Below are the code and all the weights of a small trained network. Each question names an input and a class and asks about switching units off, where a switched-off unit gives its printed mean instead of its output.

import numpy as np


def w(rows, s, z=0):
    codes = np.array(rows[::2]) - 128.0
    scale = np.full(codes.shape[1], s)
    scale[-1] = z or s
    return codes * scale


def f(y):
    return np.maximum(y, 0)


def log_softmax(a):
    a = a - a.max(-1, keepdims=True)
    return a - np.log(np.exp(a).sum(-1, keepdims=True))


def net(x, mask):
    res = np.array(x, float).reshape(1, 4) / 4 @ E
    y = f(res @ A[0][:, :-1].T + A[0][:, -1])
    res = res + np.where(mask, y, B[0][:, -1]) @ B[0][:, :-1]
    return log_softmax(res[-1] @ U[:, :-1].T + U[:, -1])


A, B = {}, {}
E = w([
[184,254,127,152,139,180,160,79,63],'x0',
[108,198,115,175,110,94,218,228,241],'x1',
[115,104,122,7,154,171,82,124,171],'x2',
[190,145,79,133,111,137,16,237,234],'x3',
],0.009)
A[0] = w([
[164,250,106,162,128,142,94,141,114,73],'neuron 1',
[120,79,121,151,110,133,150,149,133,83],'neuron 2',
[128,108,135,146,115,119,129,190,210,103],'neuron 3',
[135,135,131,148,123,135,121,94,62,189],'neuron 4',
[135,192,115,72,134,141,117,119,161,120],'neuron 5',
[137,136,116,199,119,121,132,176,154,90],'neuron 6',
[139,211,127,52,125,156,111,121,160,145],'neuron 7',
[154,176,130,147,132,140,108,61,16,89],'neuron 8',
[119,157,129,170,121,116,223,144,132,193],'neuron 9',
[124,57,131,158,113,113,90,142,134,190],'neuron 10',
[149,161,117,138,132,135,65,211,221,169],'neuron 11',
[142,175,120,215,118,119,111,193,163,254],'neuron 12',
[152,152,114,88,138,142,56,102,104,137],'neuron 13',
],0.019,0.0059)
B[0] = w([
[131,159,245,166,96,105,155,173,135,186],'neuron 1',
[148,90,144,129,198,90,135,112,106,151],'neuron 2',
[135,212,95,120,102,84,106,107,93,213],'neuron 3',
[132,208,80,112,135,64,125,127,138,176],'neuron 4',
[176,182,149,143,206,129,79,107,79,163],'neuron 5',
[103,146,197,77,107,101,91,128,111,185],'neuron 6',
[135,142,216,105,226,87,70,142,88,175],'neuron 7',
[107,254,44,87,170,136,120,74,113,203],'neuron 8',
[130,143,141,201,86,185,210,154,173,199],'neuron 9',
[146,45,144,141,164,117,62,138,119,183],'neuron 10',
[101,239,90,86,97,120,98,100,120,251],'neuron 11',
[159,229,176,90,62,154,66,181,121,226],'neuron 12',
[130,17,137,120,76,155,52,155,141,174],'neuron 13',
],0.019,0.028)
U = w([
[104,84,163,228,144,55,197,147,160,58],'0',
[124,200,235,185,119,107,187,191,143,135],'1',
[136,2,180,126,90,173,94,211,156,3],'2',
[137,60,136,87,180,115,72,142,94,210],'3',
[117,212,117,52,97,89,80,140,85,180],'4',
[73,175,99,189,100,145,237,121,192,73],'5',
],0.009,0.0046)

Each question gives the input, the list of numbers given to net, and the class t.
The units are the neurons (one row each of A and B). Each row of codes is followed by its name. A weight is (code - 128) times the scale printed after its matrix; where a second scale follows, it is the last column's (A, B and U).
mask holds one flag per neuron, in row order. A switched-off neuron (its flag False) gives its mean, the last column of its row in B, instead of its output. The means were averaged over made-up inputs and are rounded, as every weight is.
A unit's drop is (log p(t) with every unit on - log p(t) with that unit switched off) / (log p(t) with every unit on - log p(t) with every unit switched off).
The circuit of an input: a set's keep is (log p(t) with only the set's units on - log p(t) with every unit switched off) / (log p(t) with every unit on - log p(t) with every unit switched off). Starting from the 12 units with the biggest drops (on a tie, the unit counted first), units are removed one at a time, each time the one whose removal leaves the highest keep (on an exact tie, the one counted first), for as long as the keep stays at least 0.8.
circuit, biggest first: the units of the circuit, biggest drop first
k most important neurons: the k neurons with the biggest drops, biggest first
drop of u: that unit's drop, to one decimal
input [8,1,4,-1], class 1: circuit, biggest first	(neuron 1; neuron 11)
input [6,4,-2,6], class 1: circuit, biggest first	(neuron 1)
input [-8,4,-3,-3], class 1: 3 most important neurons	(neuron 11; neuron 8; neuron 9)
input [-4,-4,1,-4], class 3: circuit, biggest first	(neuron 11; neuron 12; neuron 3)
input [5,7,-8,4], class 1: 2 most important neurons	(neuron 1; neuron 9)
input [-2,-8,0,1], class 3: 2 most important neurons	(neuron 11; neuron 12)
input [-3,0,1,-2], class 3: 2 most important neurons	(neuron 11; neuron 9)
input [-8,-6,2,5], class 3: 2 most important neurons	(neuron 10; neuron 12)
input [3,3,6,-2], class 3: drop of neuron 11	0.3
input [2,1,-5,3], class 1: drop of neuron 1	0.2
input [-7,-2,-4,1], class 3: drop of neuron 10	0.2
input [-7,-1,-6,-5], class 0: drop of neuron 12	0.1
